Here is a tiny trained network, its code and every weight. The questions are about switching its units off for an input and a class, where a switched-off unit gives its printed mean instead of its output.

import numpy as np


def w(rows, s, z=0):
    codes = np.array(rows[::2]) - 128.0
    scale = np.full(codes.shape[1], s)
    scale[-1] = z or s
    return codes * scale


def f(y):
    return y / 2 * (1 + np.tanh(0.7978845608 * (y + 0.044715 * y**3)))


def log_softmax(a):
    a = a - a.max(-1, keepdims=True)
    return a - np.log(np.exp(a).sum(-1, keepdims=True))


def net(x, mask):
    res = np.array(x, float).reshape(1, 8) / 4 @ E
    y = f(res @ A[0][:, :-1].T + A[0][:, -1])
    res = res + np.where(mask, y, B[0][:, -1]) @ B[0][:, :-1]
    return log_softmax(res[-1] @ U[:, :-1].T + U[:, -1])


A, B = {}, {}
E = w([
[101,73,92,119,175,145],'x0',
[120,108,249,102,158,143],'x1',
[112,206,150,94,107,64],'x2',
[108,21,115,26,134,62],'x3',
[221,174,106,141,195,96],'x4',
[166,89,150,151,217,78],'x5',
[202,93,126,166,3,64],'x6',
[52,165,145,214,102,25],'x7',
],0.0078)
A[0] = w([
[174,189,157,232,96,106,255],'n0',
[20,159,187,157,116,155,199],'n1',
[158,161,186,239,180,43,144],'n2',
[173,21,99,40,134,94,234],'n3',
[159,160,169,55,207,86,180],'n4',
[166,138,87,2,233,104,136],'n5',
[214,153,175,145,78,238,166],'n6',
[126,5,76,126,51,57,188],'n7',
[130,40,112,30,148,115,238],'n8',
[141,86,61,134,199,205,185],'n9',
[60,208,80,140,49,92,192],'n10',
[4,118,221,93,155,169,150],'n11',
[136,147,60,91,218,204,186],'n12',
[111,186,40,124,37,89,161],'n13',
[145,69,16,169,173,202,175],'n14',
[141,210,109,151,41,154,236],'n15',
],0.0073,0.0038)
B[0] = w([
[160,206,156,139,101,52,228],'n0',
[50,157,131,83,110,100,199],'n1',
[87,172,164,230,136,41,207],'n2',
[183,49,142,161,107,137,254],'n3',
[150,90,195,138,242,98,188],'n4',
[180,92,132,126,212,136,218],'n5',
[203,191,181,66,107,185,199],'n6',
[129,65,122,154,25,129,244],'n7',
[149,16,149,136,142,179,249],'n8',
[116,168,91,179,158,254,210],'n9',
[97,136,63,71,100,65,218],'n10',
[17,116,143,67,131,147,214],'n11',
[128,163,93,133,196,160,216],'n12',
[167,139,26,94,68,57,209],'n13',
[118,163,73,185,104,212,210],'n14',
[193,188,106,42,117,76,217],'n15',
],0.0081,0.0082)
U = w([
[74,96,133,158,101,200,98],'0',
[130,151,51,76,91,74,190],'1',
[100,170,188,227,135,65,181],'2',
[133,30,145,152,49,143,124],'3',
[1,122,170,56,138,136,203],'4',
[174,178,201,70,108,171,154],'5',
[120,155,55,170,172,187,41],'6',
[154,70,193,106,207,149,6],'7',
],0.0097,0.0012)

Each question gives the input, the list of numbers given to net, and the class t.
The units are the neurons (one row each of A and B). Each row of codes is followed by its name. A weight is (code - 128) times the scale printed after its matrix; where a second scale follows, it is the last column's (A, B and U).
mask holds one flag per neuron, in row order. A switched-off neuron (its flag False) gives its mean, the last column of its row in B, instead of its output. The means were averaged over made-up inputs and are rounded, as every weight is.
A unit's drop is (log p(t) with every unit on - log p(t) with that unit switched off) / (log p(t) with every unit on - log p(t) with every unit switched off).
The circuit of an input: a set's keep is (log p(t) with only the set's units on - log p(t) with every unit switched off) / (log p(t) with every unit on - log p(t) with every unit switched off). Starting from the 12 units with the biggest drops (on a tie, the unit counted first), units are removed one at a time, each time the one whose removal leaves the highest keep (on an exact tie, the one counted first), for as long as the keep stays at least 0.8.
circuit, biggest first: the units of the circuit, biggest drop first
unit that matters most: the unit with the biggest drop
k most important neurons: the k neurons with the biggest drops, biggest first
drop when u is switched off: that unit's drop, to one decimal
input [-2,8,-3,-4,-8,-5,5,-4], class 5: circuit, biggest first => (n6)
input [8,-5,8,8,-5,-6,3,3], class 3: 2 most important neurons => (n7, n8)
input [2,8,2,-4,-4,-7,5,3], class 1: circuit, biggest first => (n15, n10)
input [4,0,6,1,7,6,7,-3], class 7: 2 most important neurons => (n4, n5)
input [3,-8,6,1,8,7,6,4], class 2: 2 most important neurons => (n2, n0)
input [1,-1,-5,4,1,2,-5,8], class 4: circuit, biggest first => (n11, n3, n13)
input [-7,2,0,-1,5,0,-7,-5], class 7: 2 most important neurons => (n4, n5)
input [-2,5,-2,-8,-3,1,-8,-5], class 4: 2 most important neurons => (n11, n1)
input [-3,0,-2,0,-1,-4,5,-4], class 5: 3 most important neurons => (n6, n15, n10)
input [4,8,-5,-4,-2,-6,-3,-8], class 6: 4 most important neurons => (n9, n12, n14, n7)
input [5,-5,-4,7,8,-4,4,-8], class 3: 2 most important neurons => (n3, n7)
input [8,-6,-5,-3,3,-1,4,8], class 1: drop when n13 is switched off => 0.5
input [-8,1,6,-6,-3,-8,4,-2], class 1: drop when n7 is switched off => 0.0
input [-4,5,-8,-3,5,-3,3,2], class 5: drop when n6 is switched off => 1.8
input [-2,3,-4,-3,0,-2,8,4], class 1: unit that matters most => n15
